Table B holds the same points as the rows below and some others, measured another way and shuffled. Each row below is followed by which row of B it is.
B (72 x 30):
[119 186 165 -254 -183 -123 22 430 -41 227 -53 74 37 -42 -93 -85 20 50 97 121 -82 30 -53 189 120 -164 238 58 2 -264]
[14 162 -33 -132 -40 -50 48 59 18 -51 -20 -352 20 273 74 22 -97 -211 -118 -132 -128 -11 85 170 148 42 334 -357 -34 -13]
[-19 30 86 -126 -262 184 97 -49 137 190 61 -150 220 53 -6 193 3 -160 49 171 -51 -13 166 114 -19 -158 182 -131 -18 -82]
[-19 19 -10 -10 -148 -8 52 -117 -33 -56 -39 -219 35 56 -68 63 -77 -219 -115 -93 8 12 -45 148 80 -57 177 -229 30 77]
[25 -22 16 102 -40 -91 72 -220 -74 -104 28 -161 -35 157 -117 -119 -146 -106 -113 -131 45 -65 70 -50 -36 110 120 -111 -19 171]
[244 83 -60 14 43 -68 -121 41 -130 -149 -55 62 -19 23 -45 -14 32 12 -55 -85 -15 -32 -139 64 -86 33 68 -202 -50 -38]
[-2 146 16 -130 -104 91 30 29 16 -39 -80 -252 52 191 45 121 -63 -250 -81 -152 -59 28 74 180 23 40 234 -328 23 -52]
[182 -70 146 177 -178 -177 86 -148 -80 137 168 29 55 -44 -308 -193 -193 13 54 196 5 -155 54 -124 -86 -9 48 203 -17 38]
[-87 -2 38 14 -163 79 97 -233 5 -41 -27 -258 45 137 -71 70 -128 -266 -107 -131 46 9 102 72 -16 36 144 -200 52 127]
[-65 -110 -132 57 -35 -111 -48 -264 -136 -148 -152 53 -136 55 -146 -115 39 55 -111 -170 173 88 -24 -97 -36 -19 -62 -5 -5 251]
[136 -95 181 38 -107 -69 21 -8 -111 110 47 402 4 -169 -236 -233 99 329 114 139 174 -57 -25 -189 -215 -91 -85 356 -84 37]
[172 193 -8 -67 18 -178 33 162 -66 -120 52 -318 2 165 50 -55 -112 -167 -151 -117 -172 -93 -115 227 211 24 399 -384 -75 -38]
[212 -121 58 194 -172 182 -19 -326 -29 -15 125 124 210 -173 -173 155 15 -58 21 167 96 -120 -49 -53 -292 -75 -85 -44 -25 45]
[237 259 87 -210 -59 13 -91 370 -31 104 -108 53 30 123 -19 31 -20 -63 85 2 -124 11 66 156 -99 66 154 -136 19 -337]
[-123 31 -29 -31 -106 -22 118 -188 25 -56 -13 -385 5 263 -6 4 -144 -247 -147 -163 -19 7 141 79 118 43 255 -268 -2 155]
[52 -15 -18 -30 -70 -230 141 -29 53 111 204 -230 86 162 -9 -177 -40 95 -37 200 -126 -127 98 -25 228 -165 335 -46 -204 103]
[40 85 91 -118 -244 115 98 31 111 169 89 -235 216 62 -5 175 -57 -219 20 162 -115 -46 98 184 57 -144 271 -202 -16 -125]
[282 -12 -54 74 66 89 -199 -75 -176 -230 -91 345 -2 -149 -62 47 204 153 -35 -93 147 -20 -227 -26 -306 4 -131 -128 -68 9]
[121 -48 3 15 -145 -2 -72 -48 -108 17 -60 197 35 -162 -171 25 89 53 18 72 99 25 -134 28 -103 -150 -46 38 4 -5]
[0 33 -83 -65 -65 -184 79 -34 29 30 65 -277 25 215 7 -96 -59 -42 -82 44 -114 -40 90 45 218 -88 299 -166 -120 86]
[-25 109 116 -67 -268 190 25 -53 -19 39 -140 -190 71 44 -129 212 -167 -420 -38 -133 25 70 54 217 -90 44 89 -220 198 -103]
[-67 -63 22 12 -277 -150 106 -133 -26 158 8 -150 30 -1 -232 -66 -138 -131 -19 115 8 25 31 46 151 -177 124 74 50 81]
[-194 -69 153 -51 -324 40 182 -165 36 189 -12 -115 62 17 -184 -29 -97 -127 14 40 106 50 159 10 30 -126 102 123 74 105]
[92 -77 64 129 50 -109 -6 -166 -215 -222 -31 205 -130 -52 -158 -243 37 175 -99 -218 221 -44 -150 -132 -162 86 -38 58 -57 236]
[46 168 7 -103 -86 12 48 50 13 -50 -23 -354 61 205 49 101 -122 -298 -113 -126 -121 -22 40 227 107 39 317 -394 9 -50]
[261 23 175 113 47 -189 -55 80 -299 -176 -35 338 -153 -175 -241 -301 -5 205 -39 -182 181 -72 -275 -55 -182 105 -33 138 -11 52]
[24 -60 55 89 -143 9 4 -204 -110 -33 -70 87 -23 -30 -218 -45 -64 -58 -25 -77 152 15 5 -58 -166 29 -68 52 67 101]
[81 17 -74 47 17 -166 -19 -92 -114 -133 -58 -76 -89 141 -89 -132 -59 -22 -107 -138 21 -11 -12 -17 14 64 102 -118 -38 111]
[305 127 -197 -102 127 39 -180 68 84 37 7 43 96 342 123 56 105 124 92 157 -188 -69 301 -110 -218 97 67 -223 -203 -189]
[142 -115 222 76 -134 63 30 -83 -122 23 68 391 68 -288 -203 -110 138 253 72 86 234 -72 -142 -113 -262 -120 -93 242 -63 72]
[211 -49 62 17 -196 55 -117 27 -131 84 -72 393 78 -316 -237 63 140 115 97 163 132 32 -210 30 -205 -208 -152 155 37 -114]
[46 30 -71 -113 9 217 -92 -86 24 -103 -106 78 58 131 101 134 185 43 -13 -98 78 46 107 -13 -228 19 9 -226 -89 10]
[-45 -169 -15 110 -68 -283 154 -270 -41 35 148 -61 -42 108 -164 -331 -57 203 -55 95 67 -87 112 -229 100 -90 124 187 -160 306]
[444 82 168 198 -58 -354 7 137 -214 51 188 79 2 -105 -319 -287 -242 26 25 157 -108 -228 -187 -2 -15 51 148 112 -24 -120]
[-44 -26 432 45 -413 -91 200 85 -263 42 -29 96 -16 -514 -394 -114 -131 -163 -80 -118 245 19 -504 300 130 -231 129 197 232 61]
[-97 89 121 -171 -179 100 20 93 -93 -44 -219 7 -43 -44 -70 59 34 -138 -64 -251 144 139 -105 203 -14 -49 92 -121 127 -12]
[83 -26 71 31 1 -207 11 -18 -126 26 -33 201 -134 91 -201 -334 -35 229 36 -41 104 -29 106 -210 -128 88 -19 237 -57 87]
[202 175 59 -51 -58 226 -15 38 -21 -196 31 -217 178 -19 118 294 26 -295 -137 -143 -67 -82 -205 331 -47 -2 275 -560 -20 -99]
[65 36 65 -12 11 -21 -2 -19 -129 -158 -70 66 -64 19 -49 -103 41 49 -86 -210 120 -3 -92 16 -90 54 85 -102 -39 96]
[-47 37 124 -103 -234 -19 167 39 17 73 94 -224 135 -69 -25 34 -10 -123 -77 56 -27 -33 -120 224 225 -245 330 -149 -35 38]
[209 147 170 -94 -184 -31 65 255 -51 56 103 -102 158 -161 -45 70 -19 -127 -29 99 -103 -94 -266 317 148 -205 328 -210 -23 -171]
[-318 -200 190 23 -240 -11 262 -288 -134 -158 1 -70 -31 -286 -122 -112 99 17 -220 -242 348 55 -338 116 203 -290 172 18 2 461]
[-168 -109 -98 -37 -104 46 2 -300 28 72 -162 45 -61 248 -116 -65 14 47 25 -53 144 119 366 -231 -181 50 -114 121 0 168]
[137 -92 150 116 -14 -47 3 -107 -200 -134 11 331 -56 -185 -187 -211 97 245 -21 -97 241 -64 -179 -129 -221 -4 -70 159 -69 159]
[48 -55 -4 37 -75 78 -121 -128 -201 -182 -227 282 -87 -168 -169 22 122 28 -60 -223 256 110 -207 19 -224 -21 -169 -14 76 95]
[274 -77 154 81 -33 -52 -27 -2 -107 80 108 436 45 -147 -202 -218 111 365 135 194 122 -129 -12 -225 -294 -40 -95 300 -134 -12]
[-144 -34 -113 -175 -61 -36 73 -120 189 231 -2 -112 27 441 49 -123 37 156 91 152 -60 37 555 -244 -18 -16 124 75 -173 77]
[58 59 215 -192 -250 193 29 185 16 189 -35 203 159 -170 -67 119 149 50 125 134 75 32 -28 130 -125 -200 65 60 10 -179]
[118 -24 -71 71 85 -249 -50 -111 -89 17 -42 128 -159 293 -177 -344 -90 213 47 -16 27 -37 290 -324 -173 200 -54 191 -95 95]
[-22 -130 -57 -84 -102 85 -35 -126 1 39 -60 272 55 -80 -40 4 280 277 46 106 174 66 22 -118 -129 -234 -76 107 -123 114]
[41 -81 137 10 -173 65 82 -120 -9 92 80 118 107 -86 -125 -41 61 100 42 120 112 -53 26 -65 -121 -127 42 106 -65 69]
[468 59 85 199 139 -77 -110 0 -214 -234 108 226 1 -87 -126 -127 -14 114 -39 -66 28 -207 -216 -59 -291 169 7 -119 -104 -26]
[32 -126 130 -16 -130 103 35 -96 -50 26 27 326 79 -219 -103 -53 226 276 54 86 221 -11 -91 -94 -180 -205 -48 174 -103 108]
[74 24 90 -122 -183 181 28 28 64 116 46 46 192 -77 3 160 136 7 55 158 14 -20 12 97 -83 -199 121 -88 -71 -93]
[359 116 -178 18 194 -185 -127 85 -78 -190 94 -63 22 164 97 -68 62 108 -91 13 -175 -141 -103 33 26 26 229 -345 -228 -34]
[-122 -16 13 -151 -161 -29 154 -37 108 151 80 -197 101 146 29 -37 43 32 -14 115 -35 -2 165 25 169 -196 274 -52 -125 92]
[-68 26 56 -118 -78 93 -6 -10 -86 -105 -180 91 -60 -2 -29 -3 114 12 -63 -238 180 106 -57 62 -91 -16 33 -85 28 80]
[135 -90 54 -29 -183 63 -100 13 -100 92 -79 427 69 -290 -193 25 217 219 109 164 173 57 -154 -26 -196 -247 -156 205 -13 -51]
[-40 -174 -102 108 -47 40 -11 -391 -61 -135 -42 72 -12 26 -100 -25 88 77 -82 -70 190 17 31 -154 -151 -39 -80 -23 -66 275]
[-202 -45 317 -90 -364 141 196 18 -185 -152 -76 -10 62 -542 -117 127 137 -165 -205 -254 319 101 -637 448 219 -399 220 -137 137 194]
[204 -34 140 136 -158 116 44 -179 -43 -10 151 22 177 -139 -144 82 -48 -101 -8 101 45 -140 -88 33 -179 -44 57 -90 -19 11]
[323 28 51 167 130 -236 -60 -7 -239 -211 55 168 -108 -3 -159 -290 -50 165 -73 -130 56 -145 -165 -107 -144 160 45 -13 -97 82]
[138 -53 19 164 26 -234 50 -185 -126 -97 95 -27 -74 104 -172 -271 -128 80 -77 -56 34 -124 21 -148 -42 106 89 27 -89 183]
[264 76 -6 149 -21 -341 -65 51 -279 -164 -45 -22 -133 -68 -256 -198 -177 -104 -135 -136 -16 -53 -311 122 94 42 116 -94 57 15]
[-245 -16 54 -125 -284 -141 238 -84 92 219 39 -370 40 195 -101 -105 -160 -157 -39 64 -44 38 219 61 284 -163 311 18 2 120]
[124 -128 112 173 -38 4 33 -258 -134 -116 78 204 4 -102 -176 -149 32 153 -30 -41 197 -101 -67 -167 -241 27 -62 96 -81 193]
[71 58 152 -85 -252 218 93 2 67 74 105 -152 261 -111 10 257 27 -212 -17 112 -32 -64 -89 245 3 -196 244 -262 -8 -92]
[25 -67 -104 7 -23 23 -141 -169 -133 -111 -220 257 -103 1 -130 -31 126 114 -21 -142 197 115 -9 -110 -222 9 -181 33 14 104]
[98 182 154 -159 -252 -292 144 348 -8 281 95 -277 68 57 -144 -131 -222 -163 25 189 -234 -57 -19 257 349 -171 424 -21 17 -201]
[83 -71 8 67 46 -9 -82 -127 -203 -237 -125 286 -111 -106 -109 -125 152 190 -81 -219 250 28 -186 -85 -203 21 -104 12 -43 179]
[45 -70 -8 4 -73 -113 -85 -36 -188 -55 -174 321 -127 -129 -206 -154 121 200 -6 -82 204 96 -146 -69 -104 -97 -122 174 14 97]
[165 -101 50 149 -161 -70 38 -219 -30 116 146 57 109 -38 -229 -71 -83 28 54 232 11 -120 71 -131 -123 -69 0 128 -55 46]
Rows of B count from 0, top down.

[34 -260 146 -90 4 151 84 -191 -17 -72 -83 218 -164 -85 -30 -258 -112 44 -54 -24 -5 -86 -119 14 33 -36 259] | 11
[-126 -9 18 61 -82 54 47 -35 -45 101 -32 83 35 -101 5 -61 -99 39 -39 -1 0 -79 54 44 -84 -151 150] | 6
[20 -162 -170 -48 -148 -227 -128 -150 1 150 54 -98 -72 67 140 -55 -57 9 -16 -99 -35 40 144 130 11 190 -25] | 50
[123 -71 93 -118 -20 -121 -109 -217 82 192 -20 56 -95 14 112 -157 -19 134 -40 -74 -95 4 52 35 -57 266 -49] | 66
[222 -153 105 -35 40 85 187 -76 169 1 -60 85 93 -125 -33 -79 -30 55 -144 -60 5 136 -160 99 93 42 -116] | 21
[-109 -78 -161 -58 -192 -355 -169 -53 -30 50 121 -128 -167 199 218 -37 -73 -94 41 -100 -59 -1 142 50 89 205 -34] | 49
[-60 134 284 44 -43 96 224 303 150 -223 -57 197 58 -105 -81 -11 -87 -140 -119 -27 59 67 -255 -76 116 -194 17] | 23
[-92 -125 -185 -14 -233 -167 -153 31 -43 49 40 -15 -116 17 73 -14 -122 -90 9 -105 55 21 139 119 -22 31 141] | 43
[159 -174 -57 -39 -17 -59 22 -244 25 182 17 -81 36 -29 84 -99 25 116 -59 -50 -75 -25 36 95 -15 146 -104] | 71
[214 44 196 -54 -123 -118 60 252 169 -108 -11 -57 32 -29 -37 -24 126 -162 -119 -139 -24 34 -220 -91 78 154 -240] | 29
[74 -212 98 -92 -16 -140 107 -169 106 -72 -3 42 -91 86 110 -182 -75 -55 -90 -66 -77 125 -115 35 221 168 -58] | 55
[241 -29 275 -68 59 35 166 -75 146 27 -52 33 61 -68 -10 -154 101 61 -131 -47 -108 -35 -206 -72 39 139 -192] | 16
[-86 -168 -110 -10 -121 74 -35 -46 -114 -10 26 69 -123 -63 19 -73 -105 5 30 -30 58 -158 39 74 -46 -119 245] | 61
[-99 124 63 90 -238 -47 -13 291 21 16 -61 25 86 -141 -87 34 -33 -157 -86 -93 67 -3 4 -10 -108 -141 88] | 44
[-287 -44 -321 112 -302 -182 -176 33 -178 185 69 -128 -10 -8 84 56 -129 -81 46 -62 46 -90 297 136 -136 -127 218] | 67
[227 -363 -97 -210 -101 -58 -221 -282 -27 104 -3 38 -274 -3 71 -216 -21 102 15 -136 -13 -87 65 108 -70 304 120] | 40
[-208 -126 -167 30 -72 42 -25 -151 -101 79 45 113 -86 -25 101 -36 -223 84 48 26 54 -64 150 155 -28 -159 253] | 27
[54 -270 -88 -29 15 -8 127 -237 102 28 -3 93 4 -24 84 -79 -188 67 -92 -26 25 205 -7 218 167 23 8] | 64
[72 -42 459 -126 114 153 236 -46 39 -252 -34 194 -170 19 2 -290 53 1 -43 24 -133 -255 -374 -255 146 1 32] | 54
[241 2 81 -70 -184 -155 -38 234 81 -63 32 -167 -6 -6 -15 -16 191 -155 -69 -167 -33 -90 -154 -99 11 204 -235] | 57
[-12 -79 -141 -25 -102 -218 -214 -344 -45 438 6 -84 -16 16 170 -111 -45 192 -6 -61 -114 -37 322 138 -193 233 16] | 12
[35 153 313 35 26 78 285 118 -68 -132 66 -153 78 24 5 -118 259 -48 -23 39 -185 -449 -304 -326 53 -105 -197] | 28
[58 -97 -269 -39 -166 -153 -121 73 -41 3 170 -179 -84 72 134 101 15 -37 71 -95 45 -97 70 87 35 101 -121] | 10
[110 66 95 -44 -41 -2 23 111 77 -16 43 9 -7 -40 35 6 44 14 -25 -60 -2 -82 -97 -34 -1 58 -136] | 18
[-11 -272 18 -78 27 -5 86 -291 10 -24 4 127 -145 47 111 -197 -159 68 -29 -6 -42 22 -36 93 146 50 118] | 19
[-174 30 -31 78 -239 -95 -25 208 -16 -16 -11 32 7 -59 -16 17 -113 -166 -50 -78 70 29 43 38 -22 -131 148] | 56
[110 -324 -61 -38 -113 208 -9 -111 -57 28 -97 143 -77 -225 -123 -149 -86 41 -64 -70 103 -75 -22 134 -115 -97 302] | 63
[227 20 43 -53 -162 -128 -37 220 72 -38 56 -170 5 -13 -1 17 181 -110 -47 -147 -22 -110 -128 -76 -5 172 -239] | 47
[69 161 174 148 -81 179 183 193 84 153 -123 41 319 -307 -178 33 57 21 -172 -28 29 -33 -83 1 -191 -224 -46] | 20
[81 -84 270 20 29 157 314 33 121 -151 -103 154 92 -137 -95 -136 -34 -53 -163 -15 -6 44 -281 -33 134 -130 6] | 62
[-222 -44 -338 70 -272 -84 -219 83 -120 157 60 8 -56 -67 64 114 -199 -23 56 -74 143 -20 297 209 -159 -140 249] | 35
